Below are the code and all the weights of a small trained network. Each question names an input and a class and asks about switching units off, where a switched-off unit gives its printed mean instead of its output.

import numpy as np


def w(rows, s, z=0):
    codes = np.array(rows[::2]) - 128.0
    scale = np.full(codes.shape[1], s)
    scale[-1] = z or s
    return codes * scale


def norm(h):
    return h / np.sqrt((h * h).mean(-1, keepdims=True) + 1e-5)


def f(y):
    return np.maximum(y, 0)


def log_softmax(a):
    a = a - a.max(-1, keepdims=True)
    return a - np.log(np.exp(a).sum(-1, keepdims=True))


def net(x, mask):
    res = np.array(x, float).reshape(1, 2) / 4 @ E
    u = 0
    for l in range(3):
        y = f(norm(res) @ A[l][:, :-1].T + A[l][:, -1])
        res = res + np.where(mask[u : u + 3], y, B[l][:, -1]) @ B[l][:, :-1]
        u += 3
    return log_softmax(norm(res)[-1] @ U[:, :-1].T + U[:, -1])


A, B = {}, {}
E = w([
[1,87,114,194],'x0',
[66,27,139,131],'x1',
],0.0018)
A[0] = w([
[171,83,149,64,2],'0.n1',
[39,34,203,173,94],'0.n2',
[132,69,198,2,94],'0.n3',
],0.0033,0.001)
B[0] = w([
[96,44,163,255,162],'0.n1',
[120,86,8,195,251],'0.n2',
[147,249,99,15,191],'0.n3',
],0.0033,0.0028)
A[1] = w([
[112,60,131,110,195],'1.n1',
[148,37,148,157,174],'1.n2',
[56,253,233,134,2],'1.n3',
],0.0038,0.00082)
B[1] = w([
[125,208,101,127,254],'1.n1',
[162,243,136,137,241],'1.n2',
[120,95,255,162,230],'1.n3',
],0.0046,0.001)
A[2] = w([
[254,65,177,81,35],'2.n1',
[227,96,198,12,4],'2.n2',
[129,107,23,66,136],'2.n3',
],0.0042,0.0016)
B[2] = w([
[168,216,3,84,225],'2.n1',
[135,190,28,112,253],'2.n2',
[163,77,249,64,236],'2.n3',
],0.0047,0.0022)
U = w([
[181,221,16,76,212],'0',
[149,49,191,43,107],'1',
[122,158,251,195,4],'2',
[45,76,21,203,197],'3',
],0.016,0.0021)

Each question gives the input, the list of numbers given to net, and the class t.
The units are the neurons (one row each of A and B). Each row of codes is followed by its name. A weight is (code - 128) times the scale printed after its matrix; where a second scale follows, it is the last column's (A, B and U).
mask holds one flag per neuron, layer by layer. A switched-off neuron (its flag False) gives its mean, the last column of its row in B, instead of its output. The means were averaged over made-up inputs and are rounded, as every weight is.
A unit's drop is (log p(t) with every unit on - log p(t) with that unit switched off) / (log p(t) with every unit on - log p(t) with every unit switched off).
The circuit of an input: a set's keep is (log p(t) with only the set's units on - log p(t) with every unit switched off) / (log p(t) with every unit on - log p(t) with every unit switched off). Starting from all 9 units, units are removed one at a time, each time the one whose removal leaves the highest keep (on an exact tie, the one counted first), for as long as the keep stays at least 0.8.
circuit, biggest first: the units of the circuit, biggest drop first
unit that matters most: the unit with the biggest drop
top k neurons: the k neurons with the biggest drops, biggest first
k most important neurons of layer l: the k neurons of layer l with the biggest drops, biggest first
drop when u is switched off: that unit's drop, to one decimal
input [4,-6], class 2: circuit, biggest first : (0.n2; 1.n3)
input [2,-6], class 2: unit that matters most : 0.n2
input [2,-1], class 3: top 2 neurons : (0.n3; 2.n1)
input [1,1], class 3: top 4 neurons : (0.n2; 0.n3; 2.n1; 2.n2)
input [1,2], class 3: 2 most important neurons of layer 0 : (0.n2; 0.n3)
input [-1,2], class 1: top 2 neurons : (0.n3; 2.n3)
input [2,1], class 3: top 3 neurons : (2.n1; 0.n2; 2.n2)
input [0,7], class 1: top 4 neurons : (2.n3; 2.n2; 2.n1; 0.n3)
input [-1,3], class 1: top 2 neurons : (0.n3; 2.n3)
input [6,-6], class 2: drop when 0.n2 is switched off : 0.8
input [8,-8], class 2: drop when 0.n2 is switched off : 0.7
input [0,4], class 1: drop when 2.n2 is switched off : 0.2
